Each row has a class, written as a number after it.
[ -8  -9  10   5   0  -6   0   2   6 -31  15   1 -13   5   5  -6   2  -2
  -8  12   6 -11 -12   0   0   1  -7 -11  -2   9   0  -8   0   4  -1 -11
   9   0 -11  -6   9  -2 -30  -8  11  -2  23   9 -11  -8  -1  10   3  -9
 -10  -2   3] : 1
[ -6   1 -11  -3   3   2  -4  10   0 -16   2   2   2  -7  -3   0   0  -2
   0   9   4 -17  -2   8  -2   2   2  -8  15   5   0  -2  -2   2  -1 -18
   7   2   1   6  -7  -5 -11  -7  -2   3   3   4  -6   2  -8  16  -2  -4
   6   3   1] : 1
[ -7  -7  -5   2  -2 -16  -2   8  -6  -4   8   6   0 -10  -4 -15   2  -3
   1  -8  -2  -4   3  -6  -3   0   0 -16  -4  -2   4 -18  -6  -5  -5 -11
   7   1  -7   6  -3  -2   9   1   6   7   1   0   1  -6   6  -5   2 -15
  -4   1   6] : 1
[ 16 -10   0   2   1 -25  -5 -19   4   8  -8 -24 -21   1   8 -12   4  -7
  -2   2  12  -3   4 -35   5  -2 -11   5 -32 -17 -21 -37 -18   7 -10  12
  -4  -4   3 -25  14   3  35   2   8  -3 -24   2   5  -2   8 -24  -1  -1
 -26   2 -15] : 0
[ -9 -20  -3   2 -11 -15  -2  24   1 -22  20   8  -4  -8   1  -8  -1  -5
   2   4  -1  -7  -3  17 -16   0  -2 -27  -4  -1  10 -21   2 -13  -9 -27
   2   2 -10  10   2   1 -20   1   7  11  -1  -2   7 -17   4  -8   6 -24
   9  -1   4] : 1
[  1  -7  18   3  -5 -10   0   2   3 -23  10   1 -12  -3   2  -8   3  -5
  -8  -4  -3 -10 -14   2  -2   1  -6  -4  -8   6   7  -9  -3   2  -1  -7
   7   2 -19  -2   4   2 -13  -7   6   3  16   2  -5 -13  -2  -7   3  -9
  -6  -2   5] : 1
[-15  -3   4   6 -14 -41  -4   4  -7  -4  14  13  -9 -20  -9 -37   7  -3
   3 -32 -13  -8 -14  -1  -9  -1  -3 -27   9  -1  10 -24  -2   9  -3 -33
  17   9 -27   9 -15  -3  20  11  16  10  20 -11 -18  -4   5   2   3 -24
  -8  -3   9] : 2
[ -8  -3  31  16 -20 -45  -2  -5   0  -1  20   5 -18 -15   3 -46   4  -1
   0 -41 -15 -15 -25  -8  -1  -1  -4 -15 -20  -3  10 -27   0   9   2  -2
  11   6 -48   4  -1  15  21  17  21   5  32  -4 -11 -12   3 -35   4 -22
 -26  -9  13] : 2
[ 15  -9 -14  -5   3 -28   3 -21  -2  17  -9 -20 -13  -6   4  -9   2  -6
   5  -4   5  -1   2 -37  -1  -1 -11  -2 -27 -22 -18 -35 -22  12 -14  10
  -5   0  10  -5   9  -2  43   2   3  -2 -32   3   3   8  15 -21   3  -7
 -23   6 -20] : 0
[-18 -18 -15   1  -4  -9 -11  16  -1 -43  12  15 -11  -9   0 -15   1  -6
  -2  12  -2 -16  -5  18 -14   4  -1 -34   9  10  10 -12   6  -5  -6 -34
  19   5 -16  15   1  -6 -36  -9  10   9  17   3 -14 -11   2  22   3 -17
  10   2   8] : 2
[  7   2 -22  -3  10 -12   1 -14  -3   9 -17 -23  -9   3   1  -3   5  -9
   3   7  19   1   6 -37  -1   0 -12   4  -8 -20 -23 -23 -23  19  -9   7
  -2   0  20 -10   5  -9  34  -2  -4   0 -25   6  -6  22   7   6  -1   6
 -26   2 -20] : 0
[ -2  -7 -10  -1  -4 -16  -4   2  -7   0   2   0  -3   1 -15 -11  -3  -3
   2  -2  -1  -6   0 -12  -7   1  -4 -13  -1  -3   0  -9  -7   0  -7 -12
   6   8  -1  12  -5  -6  10   2   4   2  -4   2  -1   3   7  -2   3 -10
  -2   2   0] : 1
[ -3  17  39  12  -3 -13  -1   2   9 -20   2  -4 -15   8   0 -27  14   3
 -12 -24  -2  -6 -25 -10  13  -2  -1  20   2  13   4  13   9  22  19  13
  16  -3 -33 -18  -4  11  -7  10  16 -16  61  -1 -30   3  -9   3   3   6
 -29 -13  15] : 2
[ 10  -4   0   1   5 -17   3 -21   1   5  -8 -19 -12   3  12  -3  -1  -7
  -1   3  13  -3   3 -34   8  -2 -11  11 -26 -18 -20 -28 -16  10  -9  11
  -7  -1   8 -17  13   0  30  -1   5  -8 -25   5   4   4   9 -18  -3  -5
 -26   1 -23] : 0
[ -5  -2  -2   1   3   4   2  11   3 -30  -3   7  -1   7  -3   5   0  -6
  -4  15   9  -5  -5   5  -2   5   0   1   9   8   2   1   8  -4   6 -15
  10  -8  -5  -4   3  -6 -31  -7   8  -1  15   8 -11   1 -11  26  -2 -16
   7  -2   4] : 1
[-15  -2 -13   5  -9 -40   2  10 -12  -6  12  17  -1 -20 -10 -27   9   1
   3 -22 -10 -12  -9   6 -15   1   0 -32  12   5  15  -7   5   5  -5 -21
  18   5 -21  19  10  -4   7   9  11  10  21  -6 -11  -4   4   8   7 -17
   2   2  13] : 2
[ -4  26   7   0  14  12  -3  11   1  21 -17  -5   8  -1 -13  -5   7   9
   7 -25  -3   8   2 -11   8  -3  10  21  36   2  -6  30   5  26  22  29
   9  -3  12  -8 -18   5  37  19  -8  -4  26  -6 -23  36  -6  28  -4  28
  -7  -7   6] : 1
[  6   6  -4  -3  15   7   4  -7   5  -9 -24 -25  -4  22   2  13   3  -3
  -4  26  24  -1  -8 -20  11   3  -6  24  -2  -1 -26  -2  -9  23   8  14
   0  -9  15 -25  11  -3   0  -9   0 -11  -4   8 -11  18   0  19  -3  15
 -18  -3 -11] : 0
[ 11  -4 -19  -8  12  -5  -1 -10  -3   4 -14 -14 -13   3   7   6  -1  -5
   6  17  17   1  10 -27   2   2 -18   1  -9 -15 -26 -22 -18  10  -9   0
  -6   5  22  -7   8  -8  15  -6   0   1 -30   3   4  11   9   6  -1   0
 -10   8 -19] : 0
